Below are the code and all the weights of a small trained network. Each question names an input and a class and asks about switching units off, where a switched-off unit gives its printed mean instead of its output.

import numpy as np


def w(rows, s, z=0):
    codes = np.array(rows[::2]) - 128.0
    scale = np.full(codes.shape[1], s)
    scale[-1] = z or s
    return codes * scale


def f(y):
    return y / 2 * (1 + np.tanh(0.7978845608 * (y + 0.044715 * y**3)))


def log_softmax(a):
    a = a - a.max(-1, keepdims=True)
    return a - np.log(np.exp(a).sum(-1, keepdims=True))


def net(x, mask):
    res = np.array(x, float).reshape(1, 7) / 4 @ E
    y = f(res @ A[0][:, :-1].T + A[0][:, -1])
    res = res + np.where(mask, y, B[0][:, -1]) @ B[0][:, :-1]
    return log_softmax(res[-1] @ U[:, :-1].T + U[:, -1])


A, B = {}, {}
E = w([
[165,152,211,214,204,146,168,74,141,108,122],'x0',
[33,133,185,144,141,98,181,189,114,137,198],'x1',
[164,80,61,120,174,1,153,87,30,154,112],'x2',
[114,138,252,166,127,43,85,249,141,104,135],'x3',
[158,152,141,227,132,76,178,142,122,4,145],'x4',
[143,112,17,192,61,175,163,180,129,54,189],'x5',
[72,17,157,77,154,142,55,88,80,206,189],'x6',
],0.0089)
A[0] = w([
[79,36,111,78,47,151,13,153,146,254,170,252],'neuron 1',
[88,149,137,144,85,208,164,122,110,151,159,136],'neuron 2',
[89,240,162,159,140,208,150,120,178,118,161,211],'neuron 3',
[176,151,201,66,193,107,89,53,116,152,7,174],'neuron 4',
[164,148,74,175,93,75,166,165,108,100,85,162],'neuron 5',
[199,189,70,135,104,92,248,175,142,74,89,180],'neuron 6',
[153,133,141,204,195,135,150,148,123,84,165,179],'neuron 7',
[174,70,34,108,88,217,113,89,101,115,148,147],'neuron 8',
[206,214,159,183,156,225,235,65,218,111,139,131],'neuron 9',
[166,183,168,103,138,122,169,77,166,123,104,140],'neuron 10',
[110,108,203,114,179,33,141,171,236,157,85,249],'neuron 11',
],0.0076,0.0041)
B[0] = w([
[123,129,110,92,176,145,50,159,138,105,216,249],'neuron 1',
[129,68,111,126,101,122,132,137,200,130,99,161],'neuron 2',
[60,62,127,159,149,111,125,114,187,130,111,198],'neuron 3',
[176,234,93,173,188,96,89,161,146,243,52,205],'neuron 4',
[181,133,59,88,54,54,199,151,113,114,147,186],'neuron 5',
[148,105,52,180,102,112,136,151,59,2,81,217],'neuron 6',
[140,26,162,181,139,84,203,83,168,169,168,182],'neuron 7',
[165,122,83,66,124,150,75,60,128,112,103,195],'neuron 8',
[58,72,132,171,102,178,163,81,163,137,18,210],'neuron 9',
[158,144,98,161,169,103,114,93,163,127,69,157],'neuron 10',
[156,205,182,198,143,159,123,220,157,158,170,205],'neuron 11',
],0.0098,0.017)
U = w([
[164,89,69,2,125,199,28,36,90,165,152,251],'0',
[48,75,130,176,105,198,171,58,175,143,59,131],'1',
[150,123,50,135,31,78,169,125,55,71,86,165],'2',
[31,167,225,64,99,119,100,218,154,113,166,95],'3',
[133,79,126,75,169,71,151,19,9,180,71,116],'4',
[125,92,190,220,111,102,217,116,72,154,213,88],'5',
[148,230,106,157,157,107,94,123,110,237,79,34],'6',
],0.0082,0.0021)

Each question gives the input, the list of numbers given to net, and the class t.
The units are the neurons (one row each of A and B). Each row of codes is followed by its name. A weight is (code - 128) times the scale printed after its matrix; where a second scale follows, it is the last column's (A, B and U).
mask holds one flag per neuron, in row order. A switched-off neuron (its flag False) gives its mean, the last column of its row in B, instead of its output. The means were averaged over made-up inputs and are rounded, as every weight is.
A unit's drop is (log p(t) with every unit on - log p(t) with that unit switched off) / (log p(t) with every unit on - log p(t) with every unit switched off).
The circuit of an input: a set's keep is (log p(t) with only the set's units on - log p(t) with every unit switched off) / (log p(t) with every unit on - log p(t) with every unit switched off). Starting from all 11 units, units are removed one at a time, each time the one whose removal leaves the highest keep (on an exact tie, the one counted first), for as long as the keep stays at least 0.8.
units of the circuit, in order: the units of the circuit, biggest drop first
unit that matters most: the unit with the biggest drop
k most important neurons: the k neurons with the biggest drops, biggest first
drop when u is switched off: that unit's drop, to one decimal
input [-2,8,5,-4,8,-6,5], class 5: unit that matters most	neuron 8
input [-1,6,-5,6,1,-4,-7], class 1: 3 most important neurons	(neuron 3; neuron 1; neuron 9)
input [-8,-4,-7,2,-1,-5,-6], class 3: units of the circuit, in order	(neuron 8; neuron 9)
input [4,-3,-6,4,-5,-1,6], class 3: units of the circuit, in order	(neuron 1; neuron 8)
input [7,2,0,-7,7,-8,3], class 6: 2 most important neurons	(neuron 4; neuron 6)
input [1,-1,1,6,4,7,3], class 5: 2 most important neurons	(neuron 7; neuron 8)
input [6,-3,4,-5,3,6,7], class 0: 2 most important neurons	(neuron 8; neuron 6)
input [-7,8,5,1,-5,-6,8], class 3: units of the circuit, in order	(neuron 11; neuron 8)
input [1,6,-7,8,-7,2,-8], class 1: 2 most important neurons	(neuron 3; neuron 1)
input [-2,-5,-2,-5,6,-5,1], class 6: 2 most important neurons	(neuron 4; neuron 1)
input [-3,-2,-3,3,3,-5,6], class 3: units of the circuit, in order	(neuron 1; neuron 8)
input [-3,-6,7,6,-2,1,2], class 6: 3 most important neurons	(neuron 8; neuron 4; neuron 6)
input [8,3,2,-8,6,7,0], class 1: 2 most important neurons	(neuron 9; neuron 7)
input [-5,7,-5,-1,0,4,8], class 0: unit that matters most	neuron 11
input [7,-2,2,-5,-1,-1,3], class 6: 4 most important neurons	(neuron 4; neuron 6; neuron 3; neuron 7)
input [-2,3,-1,4,-3,-3,-4], class 3: 2 most important neurons	(neuron 4; neuron 8)
input [-4,-4,7,1,0,6,2], class 0: drop when neuron 9 is switched off	0.1
input [7,-2,-2,6,4,-1,-7], class 1: drop when neuron 9 is switched off	2.5
input [-4,-4,7,-1,-4,-4,-4], class 6: drop when neuron 4 is switched off	1.1
input [4,3,-3,8,-2,2,0], class 5: units of the circuit, in order	(neuron 7)
